Below are the code and all the weights of a small trained network. Each question names an input and a target symbol and asks about switching units off, where a switched-off unit gives its printed mean instead of its output.

import numpy as np


def w(rows, s, z=0):
    codes = np.array(rows[::2]) - 128.0
    scale = np.full(codes.shape[1], s)
    scale[-1] = z or s
    return codes * scale


def softmax(a):
    e = np.exp(a - a.max(-1, keepdims=True))
    return e / e.sum(-1, keepdims=True)


def log_softmax(a):
    a = a - a.max(-1, keepdims=True)
    return a - np.log(np.exp(a).sum(-1, keepdims=True))


def net(x, mask):
    ids = ['Ωαγεζμφψ'.index(c) for c in x.split()]
    T = len(ids)
    res = E[ids] + P[:T]
    u = 0
    for l in range(3):
        r = res
        for j in range(2):
            rows = slice(3 * j, 3 * j + 3)
            q, k, v = (r @ M[l][rows].T for M in (Q, K, V))
            z = softmax(np.where(np.tri(T) > 0, q @ k.T / 3**0.5, -1e9)) @ v
            o = O[l][rows]
            res = res + np.where(mask[u + j], z, o[:, -1]) @ o[:, :-1]
        u += 2
    return log_softmax(res[-1] @ U[:, :-1].T + U[:, -1])


Q, K, V, O = {}, {}, {}, {}
E = w([
[92,212,88,98,113,2,164],'Ω',
[172,63,133,171,167,68,92],'α',
[75,196,88,131,144,189,83],'γ',
[90,196,209,170,106,117,157],'ε',
[138,172,103,89,64,183,169],'ζ',
[174,188,188,94,132,123,132],'μ',
[110,173,186,86,39,163,55],'φ',
[130,181,126,120,182,198,215],'ψ',
],0.0035)
P = w([
[104,100,142,110,131,114,139],'0',
[254,188,146,39,159,128,105],'1',
[148,188,128,140,197,139,72],'2',
[146,167,163,168,138,133,103],'3',
[150,158,149,175,87,135,126],'4',
[160,152,121,171,76,135,130],'5',
[161,147,116,171,73,130,144],'6',
[162,144,106,165,64,125,142],'7',
[152,140,100,159,64,116,161],'8',
[141,137,100,157,39,106,166],'9',
],0.0061)
Q[0] = w([
[85,173,133,62,130,125,126],'0.h0',
[214,136,140,129,136,97,116],'0.h0',
[137,109,121,155,156,2,145],'0.h0',
[121,144,141,132,110,102,147],'0.h1',
[158,215,135,120,114,135,140],'0.h1',
[116,163,117,125,118,142,123],'0.h1',
],0.033)
K[0] = w([
[118,138,123,133,185,218,108],'0.h0',
[72,82,103,165,116,106,128],'0.h0',
[171,173,59,254,29,156,129],'0.h0',
[134,136,103,162,102,125,125],'0.h1',
[49,226,111,135,53,135,170],'0.h1',
[100,170,100,96,92,115,150],'0.h1',
],0.027)
V[0] = w([
[134,70,130,31,207,127,152],'0.h0',
[122,130,111,143,82,150,213],'0.h0',
[86,56,147,70,72,130,120],'0.h0',
[70,253,148,78,103,151,161],'0.h1',
[122,131,76,89,130,136,105],'0.h1',
[46,70,112,137,131,137,148],'0.h1',
],0.019)
O[0] = w([
[177,53,179,68,254,124,115,59],'0.h0',
[132,153,112,58,79,147,224,98],'0.h0',
[110,52,143,32,88,108,83,54],'0.h0',
[21,225,209,41,184,102,112,207],'0.h1',
[122,155,67,90,165,148,99,97],'0.h1',
[37,23,77,100,129,121,156,4],'0.h1',
],0.009,0.0041)
Q[1] = w([
[247,251,194,105,129,90,125],'1.h0',
[97,117,122,151,90,111,101],'1.h0',
[218,195,133,143,107,65,46],'1.h0',
[192,236,177,105,80,56,77],'1.h1',
[167,122,141,140,115,120,130],'1.h1',
[72,59,114,93,141,115,126],'1.h1',
],0.023)
K[1] = w([
[16,42,147,85,154,136,171],'1.h0',
[141,150,148,164,175,141,127],'1.h0',
[101,4,151,120,168,154,144],'1.h0',
[99,52,141,96,128,137,116],'1.h1',
[133,92,129,128,133,110,123],'1.h1',
[194,192,113,144,106,143,109],'1.h1',
],0.035)
V[1] = w([
[73,100,217,179,103,121,130],'1.h0',
[113,115,79,105,82,250,180],'1.h0',
[32,83,82,143,120,92,173],'1.h0',
[178,120,65,56,64,72,88],'1.h1',
[76,137,57,137,226,120,82],'1.h1',
[96,107,114,146,38,178,30],'1.h1',
],0.011)
O[1] = w([
[116,151,121,175,64,99,114,203],'1.h0',
[153,173,68,166,230,112,205,6],'1.h0',
[117,120,126,139,150,1,155,252],'1.h0',
[111,108,76,15,145,125,142,202],'1.h1',
[145,56,201,143,184,84,73,142],'1.h1',
[136,175,29,106,128,110,57,73],'1.h1',
],0.0074,0.0036)
Q[2] = w([
[51,249,206,55,183,109,111],'2.h0',
[143,52,70,93,117,121,166],'2.h0',
[111,93,124,149,149,120,123],'2.h0',
[135,25,66,149,200,192,85],'2.h1',
[85,78,139,124,134,173,208],'2.h1',
[6,99,93,156,138,182,159],'2.h1',
],0.014)
K[2] = w([
[53,5,210,39,175,70,138],'2.h0',
[134,179,64,184,89,166,139],'2.h0',
[150,145,116,123,99,148,125],'2.h0',
[183,196,105,145,100,163,139],'2.h1',
[135,193,186,149,102,127,126],'2.h1',
[170,189,159,91,122,124,146],'2.h1',
],0.023)
V[2] = w([
[179,142,133,66,233,130,61],'2.h0',
[136,226,83,155,143,105,107],'2.h0',
[88,129,163,249,190,141,82],'2.h0',
[92,74,126,200,100,58,83],'2.h1',
[104,120,86,120,170,74,214],'2.h1',
[94,166,79,47,105,82,79],'2.h1',
],0.017)
O[2] = w([
[28,224,97,214,173,161,106,130],'2.h0',
[121,149,64,139,47,173,209,25],'2.h0',
[2,103,159,75,103,86,188,101],'2.h0',
[166,156,127,175,70,41,70,248],'2.h1',
[156,148,130,136,213,49,214,156],'2.h1',
[95,131,69,16,151,71,72,138],'2.h1',
],0.0098,0.015)
U = w([
[123,71,181,75,188,96,82,214],'Ω',
[202,172,102,241,108,124,104,166],'α',
[2,201,102,122,89,96,178,122],'γ',
[162,120,117,96,65,105,181,124],'ε',
[140,130,63,98,200,177,196,112],'ζ',
[92,94,159,113,92,240,94,104],'μ',
[99,122,37,81,115,153,86,2],'φ',
[111,85,183,173,165,157,207,25],'ψ',
],0.003,0.0061)

Each question gives the input, a string of symbols that net reads in full, and the target symbol t.
The units are the heads (3 rows each of Q, K, V and O). Each row of codes is followed by its name. A weight is (code - 128) times the scale printed after its matrix; where a second scale follows, it is the last column's (O and U).
mask holds one flag per head, layer by layer. A switched-off head (its flag False) gives its mean, the last column of its rows in O, instead of its output. The means were averaged over made-up inputs and are rounded, as every weight is.
A unit's drop is (log p(t) with every unit on - log p(t) with that unit switched off) / (log p(t) with every unit on - log p(t) with every unit switched off).
The circuit of an input: a set's keep is (log p(t) with only the set's units on - log p(t) with every unit switched off) / (log p(t) with every unit on - log p(t) with every unit switched off). Starting from all 6 units, units are removed one at a time, each time the one whose removal leaves the highest keep (on an exact tie, the one counted first), for as long as the keep stays at least 0.8.
units of the circuit, in order: the units of the circuit, biggest drop first
unit that matters most: the unit with the biggest drop
which heads matter: for each layer, one digit per head in row order, 1 if its drop is at least 0.15 and else 0, layers parted by /
drop when u is switched off: that unit's drop, to one decimal
input Ω ψ Ω α α φ, target Ω: unit that matters most : 0.h1
input γ ε ζ α Ω α φ μ ζ, target γ: units of the circuit, in order : (2.h0; 1.h1)
input φ α α, target φ: units of the circuit, in order : (2.h1; 0.h0; 1.h1; 2.h0)
input φ Ω Ω ε Ω α, target φ: units of the circuit, in order : (2.h1; 0.h0; 1.h1)
input ζ α ψ ζ μ α α ε μ ε, target ζ: units of the circuit, in order : (2.h1; 0.h0; 1.h0; 1.h1)
input ε α Ω Ω ε ψ μ α, target ε: which heads matter : 01 / 11 / 10
input α α ε ζ α α, target ε: which heads matter : 11 / 00 / 10
input α Ω ε φ α Ω γ ε γ α, target γ: units of the circuit, in order : (2.h0; 0.h0)
input ζ φ Ω α ε Ω φ Ω α, target ζ: which heads matter : 10 / 10 / 01
input ε Ω Ω α μ, target ε: units of the circuit, in order : (2.h0; 1.h1)
input γ α γ, target γ: which heads matter : 01 / 11 / 10
input μ Ω α ψ α Ω ψ μ, target μ: units of the circuit, in order : (2.h1; 1.h0)
input μ α μ ε ε μ ε α, target μ: which heads matter : 10 / 10 / 01
input γ ε α ε φ, target γ: units of the circuit, in order : (2.h0)
input μ α α Ω α Ω, target μ: which heads matter : 10 / 10 / 01
input γ α Ω Ω ε α Ω α, target γ: which heads matter : 01 / 00 / 10
input μ ε Ω Ω α ε, target μ: drop when 2.h1 is switched off : 0.8
input ψ α α Ω α μ, target ψ: drop when 2.h0 is switched off : 0.1
input γ ε Ω μ φ Ω, target γ: drop when 1.h1 is switched off : 0.2
input ψ α α Ω, target ψ: unit that matters most : 2.h1
